Here is a tiny trained network, its code and every weight. The questions are about switching its units off for an input and a class, where a switched-off unit gives its printed mean instead of its output.

import numpy as np


def w(rows, s, z=0):
    codes = np.array(rows[::2]) - 128.0
    scale = np.full(codes.shape[1], s)
    scale[-1] = z or s
    return codes * scale


def f(y):
    return y / 2 * (1 + np.tanh(0.7978845608 * (y + 0.044715 * y**3)))


def log_softmax(a):
    a = a - a.max(-1, keepdims=True)
    return a - np.log(np.exp(a).sum(-1, keepdims=True))


def net(x, mask):
    res = np.array(x, float).reshape(1, 2) / 4 @ E
    y = f(res @ A[0][:, :-1].T + A[0][:, -1])
    res = res + np.where(mask, y, B[0][:, -1]) @ B[0][:, :-1]
    return log_softmax(res[-1] @ U[:, :-1].T + U[:, -1])


A, B = {}, {}
E = w([
[154,126,147,165,95,27,193,77,79,221],'x0',
[190,200,101,253,118,127,120,103,194,33],'x1',
],0.015)
A[0] = w([
[150,224,107,223,86,180,77,179,187,1,254],'N0',
[142,114,199,51,149,99,139,190,103,196,146],'N1',
[103,123,219,75,123,126,183,81,30,239,176],'N2',
[164,191,135,195,167,112,175,45,84,116,154],'N3',
[23,80,143,4,181,176,68,247,112,133,122],'N4',
[180,160,192,226,115,70,195,87,111,204,234],'N5',
],0.0082,0.0027)
B[0] = w([
[127,124,178,188,148,133,111,163,106,49,254],'N0',
[89,137,147,49,171,90,134,129,227,87,193],'N1',
[125,100,194,83,41,83,136,109,131,27,227],'N2',
[212,135,68,169,176,164,77,46,158,178,182],'N3',
[88,54,4,93,183,132,149,119,105,169,225],'N4',
[241,137,124,192,56,130,144,100,68,171,219],'N5',
],0.014,0.022)
U = w([
[127,127,227,90,79,78,135,104,142,83,236],'0',
[158,97,166,164,182,130,40,129,132,10,186],'1',
[34,73,23,106,241,254,93,212,69,180,214],'2',
[113,144,127,118,131,100,147,141,107,146,33],'3',
[211,97,57,170,114,42,190,87,78,245,204],'4',
[101,138,79,114,102,139,132,110,198,180,42],'5',
[47,123,147,133,175,105,113,91,92,155,2],'6',
[20,83,100,2,158,59,127,88,147,45,88],'7',
],0.0086,0.0043)

Each question gives the input, the list of numbers given to net, and the class t.
The units are the neurons (one row each of A and B). Each row of codes is followed by its name. A weight is (code - 128) times the scale printed after its matrix; where a second scale follows, it is the last column's (A, B and U).
mask holds one flag per neuron, in row order. A switched-off neuron (its flag False) gives its mean, the last column of its row in B, instead of its output. The means were averaged over made-up inputs and are rounded, as every weight is.
A unit's drop is (log p(t) with every unit on - log p(t) with that unit switched off) / (log p(t) with every unit on - log p(t) with every unit switched off).
The circuit of an input: a set's keep is (log p(t) with only the set's units on - log p(t) with every unit switched off) / (log p(t) with every unit on - log p(t) with every unit switched off). Starting from all 6 units, units are removed one at a time, each time the one whose removal leaves the highest keep (on an exact tie, the one counted first), for as long as the keep stays at least 0.8.
units of the circuit, in order: the units of the circuit, biggest drop first
k most important neurons: the k neurons with the biggest drops, biggest first
drop when u is switched off: that unit's drop, to one decimal
input [6,-7], class 7: units of the circuit, in order : N1
input [6,-2], class 0: 2 most important neurons : N2, N4
input [3,7], class 4: 2 most important neurons : N5, N2
input [1,-1], class 0: units of the circuit, in order : N4, N3
input [4,-4], class 0: 3 most important neurons : N4, N2, N5
input [-5,1], class 2: 2 most important neurons : N2, N5
input [5,-6], class 7: 2 most important neurons : N1, N0
input [2,-3], class 7: 3 most important neurons : N5, N0, N1
input [1,-2], class 7: 2 most important neurons : N5, N0
input [-5,-6], class 2: 2 most important neurons : N4, N2
input [-7,1], class 2: 2 most important neurons : N2, N4
input [3,-3], class 0: 2 most important neurons : N4, N2
input [2,1], class 4: drop when N0 is switched off : 0.2
input [8,-4], class 0: drop when N2 is switched off : 1.2
input [4,7], class 4: units of the circuit, in order : N5
input [-7,-7], class 2: drop when N3 is switched off : 0.0
